Here is a tiny trained network, its code and every weight. The questions are about switching its units off for an input and a target symbol, where a switched-off unit gives its printed mean instead of its output.

import numpy as np


def w(rows, s, z=0):
    codes = np.array(rows[::2]) - 128.0
    scale = np.full(codes.shape[1], s)
    scale[-1] = z or s
    return codes * scale


def f(y):
    return np.maximum(y, 0)


def softmax(a):
    e = np.exp(a - a.max(-1, keepdims=True))
    return e / e.sum(-1, keepdims=True)


def log_softmax(a):
    a = a - a.max(-1, keepdims=True)
    return a - np.log(np.exp(a).sum(-1, keepdims=True))


def net(x, mask):
    ids = ['αδεημπ'.index(c) for c in x.split()]
    T = len(ids)
    res = E[ids] + P[:T]
    u = 0
    for l in range(2):
        r = res
        for j in range(2):
            rows = slice(3 * j, 3 * j + 3)
            q, k, v = (r @ M[l][rows].T for M in (Q, K, V))
            z = softmax(np.where(np.tri(T) > 0, q @ k.T / 3**0.5, -1e9)) @ v
            o = O[l][rows]
            res = res + np.where(mask[u + j], z, o[:, -1]) @ o[:, :-1]
        u += 2
        y = f(res @ A[l][:, :-1].T + A[l][:, -1])
        res = res + np.where(mask[u : u + 8], y, B[l][:, -1]) @ B[l][:, :-1]
        u += 8
    return log_softmax(res[-1] @ U[:, :-1].T + U[:, -1])


Q, K, V, O, A, B = {}, {}, {}, {}, {}, {}
E = w([
[139,69,112,94,80,51],'α',
[68,109,247,145,158,195],'δ',
[143,149,158,107,233,94],'ε',
[80,178,49,88,37,56],'η',
[184,102,165,184,78,162],'μ',
[51,185,111,137,200,92],'π',
],0.012)
P = w([
[116,113,125,168,114,183],'0',
[135,61,179,162,98,63],'1',
[102,96,130,97,132,119],'2',
[122,173,146,119,113,124],'3',
[153,218,144,145,107,137],'4',
[166,245,162,159,97,109],'5',
],0.011)
Q[0] = w([
[141,28,36,93,160,166],'0.h1',
[71,1,70,97,217,240],'0.h1',
[66,139,205,101,125,156],'0.h1',
[176,182,142,224,148,113],'0.h2',
[161,194,137,81,101,6],'0.h2',
[92,64,108,133,149,174],'0.h2',
],0.0063)
K[0] = w([
[83,3,192,200,124,45],'0.h1',
[98,74,169,118,128,19],'0.h1',
[150,202,104,85,140,87],'0.h1',
[94,232,122,214,115,182],'0.h2',
[169,148,73,107,152,153],'0.h2',
[96,100,179,129,120,65],'0.h2',
],0.0072)
V[0] = w([
[115,131,135,141,45,182],'0.h1',
[25,178,71,51,163,78],'0.h1',
[117,95,89,140,2,164],'0.h1',
[118,208,119,222,111,174],'0.h2',
[93,248,119,70,79,129],'0.h2',
[84,64,196,110,125,94],'0.h2',
],0.0081)
O[0] = w([
[71,111,146,70,243,52,199],'0.h1',
[117,21,201,129,51,165,142],'0.h1',
[101,109,153,75,200,71,178],'0.h1',
[66,114,85,2,137,202,155],'0.h2',
[92,74,171,84,132,126,139],'0.h2',
[197,154,143,206,152,167,253],'0.h2',
],0.0084,0.0033)
A[0] = w([
[129,182,88,162,68,113,100],'0.n1',
[254,223,77,126,175,142,187],'0.n2',
[88,128,129,47,103,57,160],'0.n3',
[154,228,118,163,34,106,172],'0.n4',
[68,92,121,122,59,116,131],'0.n5',
[127,139,150,65,68,49,253],'0.n6',
[67,244,151,149,161,161,219],'0.n7',
[128,75,128,181,71,142,117],'0.n8',
],0.0078,0.0032)
B[0] = w([
[214,74,34,159,161,119,150],'0.n1',
[2,81,78,133,89,123,197],'0.n2',
[165,53,155,103,193,149,211],'0.n3',
[142,57,65,165,165,160,190],'0.n4',
[86,35,142,59,103,156,172],'0.n5',
[221,40,96,164,201,184,227],'0.n6',
[58,80,146,193,209,181,253],'0.n7',
[113,242,76,36,63,248,146],'0.n8',
],0.0063,0.0075)
Q[1] = w([
[138,96,112,104,99,113],'1.h1',
[122,77,141,95,127,162],'1.h1',
[116,139,135,111,97,122],'1.h1',
[138,98,120,146,171,122],'1.h2',
[156,118,122,124,100,107],'1.h2',
[106,110,148,253,154,162],'1.h2',
],0.014)
K[1] = w([
[122,81,207,11,131,101],'1.h1',
[71,188,137,4,194,83],'1.h1',
[164,86,144,137,182,57],'1.h1',
[62,80,142,100,2,152],'1.h2',
[80,157,57,136,194,167],'1.h2',
[231,22,144,48,75,244],'1.h2',
],0.0054)
V[1] = w([
[238,125,234,164,221,184],'1.h1',
[55,146,163,146,177,253],'1.h1',
[153,129,183,141,137,213],'1.h1',
[252,204,226,207,105,70],'1.h2',
[132,153,12,163,127,138],'1.h2',
[230,101,139,136,221,73],'1.h2',
],0.0056)
O[1] = w([
[136,6,142,162,106,55,177],'1.h1',
[80,78,83,3,43,73,221],'1.h1',
[39,8,140,131,83,105,158],'1.h1',
[37,153,94,190,133,104,10],'1.h2',
[133,102,84,153,125,214,112],'1.h2',
[122,73,173,229,147,131,160],'1.h2',
],0.0064,0.013)
A[1] = w([
[168,106,196,155,188,151,105],'1.n1',
[221,102,149,70,63,152,251],'1.n2',
[165,155,125,24,86,130,141],'1.n3',
[150,119,182,142,82,124,102],'1.n4',
[2,139,153,153,128,129,225],'1.n5',
[145,111,43,165,238,79,144],'1.n6',
[59,196,230,139,147,198,158],'1.n7',
[193,75,106,151,180,205,125],'1.n8',
],0.0053,0.0024)
B[1] = w([
[94,141,120,206,140,197,211],'1.n1',
[192,254,145,83,156,130,254],'1.n2',
[106,168,164,162,103,72,170],'1.n3',
[146,90,86,80,165,146,162],'1.n4',
[57,106,78,52,113,84,203],'1.n5',
[63,186,90,152,136,120,182],'1.n6',
[52,192,38,127,145,63,161],'1.n7',
[122,164,106,222,194,151,224],'1.n8',
],0.0057,0.0076)
U = w([
[124,121,142,221,162,129,8],'α',
[108,71,98,121,67,9,162],'δ',
[171,116,105,158,70,254,91],'ε',
[187,139,215,117,152,131,204],'η',
[109,223,104,99,228,89,73],'μ',
[163,193,142,75,46,119,222],'π',
],0.0053,0.0017)

Each question gives the input, a string of symbols that net reads in full, and the target symbol t.
The units are the heads (3 rows each of Q, K, V and O) and the neurons (one row each of A and B). Each row of codes is followed by its name. A weight is (code - 128) times the scale printed after its matrix; where a second scale follows, it is the last column's (O, A, B and U).
mask holds one flag per unit, layer by layer, with each layer's heads first. A switched-off unit (its flag False) gives its mean, the last column of its rows in O or B, instead of its output. The means were averaged over made-up inputs and are rounded, as every weight is.
A unit's drop is (log p(t) with every unit on - log p(t) with that unit switched off) / (log p(t) with every unit on - log p(t) with every unit switched off).
The circuit of an input: a set's keep is (log p(t) with only the set's units on - log p(t) with every unit switched off) / (log p(t) with every unit on - log p(t) with every unit switched off). Starting from the 12 units with the biggest drops (on a tie, the unit counted first), units are removed one at a time, each time the one whose removal leaves the highest keep (on an exact tie, the one counted first), for as long as the keep stays at least 0.8.
circuit, biggest first: the units of the circuit, biggest drop first
top k neurons: the k neurons with the biggest drops, biggest first
k most important neurons of layer l: the k neurons of layer l with the biggest drops, biggest first
heads that matter: for each layer, one digit per head in row order, 1 if its drop is at least 0.15 and else 0, layers parted by /
input η η μ, target η: top neuron : [0.n5]
input δ δ δ π, target δ: circuit, biggest first : [1.h1 1.n2]
input ε η ε δ, target ε: heads that matter : 10 / 01
input μ η α, target η: circuit, biggest first : [0.h1 1.h1 0.n3]
input δ δ ε δ, target ε: heads that matter : 11 / 00
input μ η δ α, target μ: circuit, biggest first : [0.h1 1.h1]
input μ η δ, target μ: circuit, biggest first : [0.h1 1.h1 1.n7]
input δ α ε, target α: circuit, biggest first : [0.h2 0.h1 1.h2]
input μ α δ δ μ δ, target μ: heads that matter : 10 / 00
input δ π ε ε, target ε: heads that matter : 11 / 00
input α δ ε α α δ, target α: heads that matter : 01 / 11
input ε ε δ δ δ μ, target δ: circuit, biggest first : [1.h1 0.n2]
input π δ δ η, target π: heads that matter : 11 / 11
input δ δ δ ε π, target ε: circuit, biggest first : [0.h1]
input α α μ ε η, target α: heads that matter : 00 / 11
input μ μ ε η, target μ: top 2 neurons : [0.n2 1.n6]
input ε η δ π α, target ε: 3 most important neurons of layer 0 : [0.n4 0.n1 0.n6]
input π δ α, target π: heads that matter : 11 / 01
input δ η μ δ α π, target δ: heads that matter : 01 / 10
input π δ ε δ δ, target δ: heads that matter : 00 / 11
